Here is a tiny trained network, its code and every weight. The questions are about switching its units off for an input and a target symbol, where a switched-off unit gives its printed mean instead of its output.

import numpy as np


def w(rows, s, z=0):
    codes = np.array(rows[::2]) - 128.0
    scale = np.full(codes.shape[1], s)
    scale[-1] = z or s
    return codes * scale


def f(y):
    return y / 2 * (1 + np.tanh(0.7978845608 * (y + 0.044715 * y**3)))


def softmax(a):
    e = np.exp(a - a.max(-1, keepdims=True))
    return e / e.sum(-1, keepdims=True)


def log_softmax(a):
    a = a - a.max(-1, keepdims=True)
    return a - np.log(np.exp(a).sum(-1, keepdims=True))


def net(x, mask):
    ids = ['αβγζηθλξπσφψω'.index(c) for c in x.split()]
    T = len(ids)
    res = E[ids] + P[:T]
    q, k, v = (res @ M[0].T for M in (Q, K, V))
    z = softmax(np.where(np.tri(T) > 0, q @ k.T / 4**0.5, -1e9)) @ v
    res = res + np.where(mask[0], z, O[0][:, -1]) @ O[0][:, :-1]
    y = f(res @ A[0][:, :-1].T + A[0][:, -1])
    res = res + np.where(mask[1:17], y, B[0][:, -1]) @ B[0][:, :-1]
    return log_softmax(res[-1] @ U[:, :-1].T + U[:, -1])


Q, K, V, O, A, B = {}, {}, {}, {}, {}, {}
E = w([
[147,110,85],'α',
[112,87,116],'β',
[165,88,137],'γ',
[5,127,179],'ζ',
[148,107,97],'η',
[48,86,141],'θ',
[183,148,205],'λ',
[116,66,123],'ξ',
[177,158,191],'π',
[47,86,144],'σ',
[174,190,86],'φ',
[160,112,59],'ψ',
[183,177,203],'ω',
],0.021)
P = w([
[51,188,2],'0',
[107,166,51],'1',
[121,137,83],'2',
[136,126,110],'3',
[143,111,123],'4',
[145,98,144],'5',
[151,95,147],'6',
[146,83,160],'7',
[153,81,161],'8',
[156,80,170],'9',
[159,86,170],'10',
[151,80,182],'11',
],0.0062)
Q[0] = w([
[254,30,131],'h1',
[153,157,135],'h1',
[56,160,217],'h1',
[68,157,74],'h1',
],0.0086)
K[0] = w([
[188,114,66],'h1',
[99,253,255],'h1',
[54,217,163],'h1',
[110,166,67],'h1',
],0.0076)
V[0] = w([
[220,16,94],'h1',
[49,127,85],'h1',
[59,35,254],'h1',
[159,235,108],'h1',
],0.007)
O[0] = w([
[244,130,45,252],'h1',
[89,254,222,77],'h1',
[230,116,130,56],'h1',
[208,169,96,127],'h1',
],0.0063,0.0029)
A[0] = w([
[96,125,117,77],'n1',
[241,217,114,197],'n2',
[134,246,38,76],'n3',
[110,54,158,229],'n4',
[196,85,117,160],'n5',
[147,184,139,201],'n6',
[111,249,117,77],'n7',
[107,83,164,92],'n8',
[170,66,70,127],'n9',
[212,149,104,72],'n10',
[131,52,93,195],'n11',
[36,110,183,122],'n12',
[182,130,222,255],'n13',
[145,136,182,98],'n14',
[50,56,24,217],'n15',
[176,82,77,168],'n16',
],0.011,0.0057)
B[0] = w([
[123,2,130,118],'n1',
[78,114,57,255],'n2',
[119,34,191,176],'n3',
[195,194,32,211],'n4',
[202,195,222,229],'n5',
[108,129,56,160],'n6',
[57,108,197,146],'n7',
[177,33,138,137],'n8',
[136,165,206,213],'n9',
[128,26,116,180],'n10',
[158,149,133,215],'n11',
[205,51,141,161],'n12',
[161,202,130,226],'n13',
[73,102,94,132],'n14',
[108,213,95,220],'n15',
[144,156,165,228],'n16',
],0.0065,0.009)
U = w([
[129,246,49,208],'α',
[188,160,150,165],'β',
[186,40,16,171],'γ',
[142,64,192,210],'ζ',
[141,128,143,29],'η',
[139,120,137,70],'θ',
[178,62,59,120],'λ',
[112,167,171,43],'ξ',
[147,127,133,22],'π',
[133,105,147,131],'σ',
[80,159,167,169],'φ',
[152,126,122,2],'ψ',
[116,161,168,45],'ω',
],0.012,0.006)

Each question gives the input, a string of symbols that net reads in full, and the target symbol t.
The units are the heads (4 rows each of Q, K, V and O) and the neurons (one row each of A and B). Each row of codes is followed by its name. A weight is (code - 128) times the scale printed after its matrix; where a second scale follows, it is the last column's (O, A, B and U).
mask holds one flag per unit, heads first, then neurons. A switched-off unit (its flag False) gives its mean, the last column of its rows in O or B, instead of its output. The means were averaged over made-up inputs and are rounded, as every weight is.
A unit's drop is (log p(t) with every unit on - log p(t) with that unit switched off) / (log p(t) with every unit on - log p(t) with every unit switched off).
The circuit of an input: a set's keep is (log p(t) with only the set's units on - log p(t) with every unit switched off) / (log p(t) with every unit on - log p(t) with every unit switched off). Starting from the 12 units with the biggest drops (on a tie, the unit counted first), units are removed one at a time, each time the one whose removal leaves the highest keep (on an exact tie, the one counted first), for as long as the keep stays at least 0.8.
circuit, biggest first: the units of the circuit, biggest drop first
most important unit: the unit with the biggest drop
k most important neurons: the k neurons with the biggest drops, biggest first
drop of u: that unit's drop, to one decimal
input λ φ γ, target α: most important unit => n3
input γ ω φ φ φ η, target α: circuit, biggest first => [n15; h1]
input γ φ η φ γ σ γ θ, target γ: circuit, biggest first => [n12; n5; n4]
input η γ ζ ξ, target α: circuit, biggest first => [n15; n4]
input ζ η π θ, target ζ: 3 most important neurons => [n12; n2; n8]
input ψ σ θ λ ξ γ λ γ γ ψ, target β: circuit, biggest first => [n9; n5; h1]
input ξ θ ζ λ, target α: circuit, biggest first => [n13; n3; n2]
input γ γ γ φ λ γ ψ φ γ γ φ π, target α: circuit, biggest first => [n13; n3]
input φ γ ξ θ, target γ: circuit, biggest first => [n12; n5]
input ξ η λ, target α: 4 most important neurons => [n13; n3; n2; n12]
input γ λ ψ α γ π β, target α: 2 most important neurons => [n15; n3]
input λ γ σ ω σ γ σ, target γ: 4 most important neurons => [n12; n5; n4; n9]
input η φ γ γ ξ π, target α: 2 most important neurons => [n13; n3]
input γ π γ φ γ φ γ η γ, target β: most important unit => n5
input γ γ γ λ γ φ β λ γ γ ξ, target α: drop of n4 => 0.5
input γ λ γ ξ γ σ ξ γ φ, target γ: drop of n10 => 0.2
input γ γ α φ γ α σ ω, target α: drop of n13 => 0.4
input φ π φ ψ γ, target α: drop of n12 => 0.2
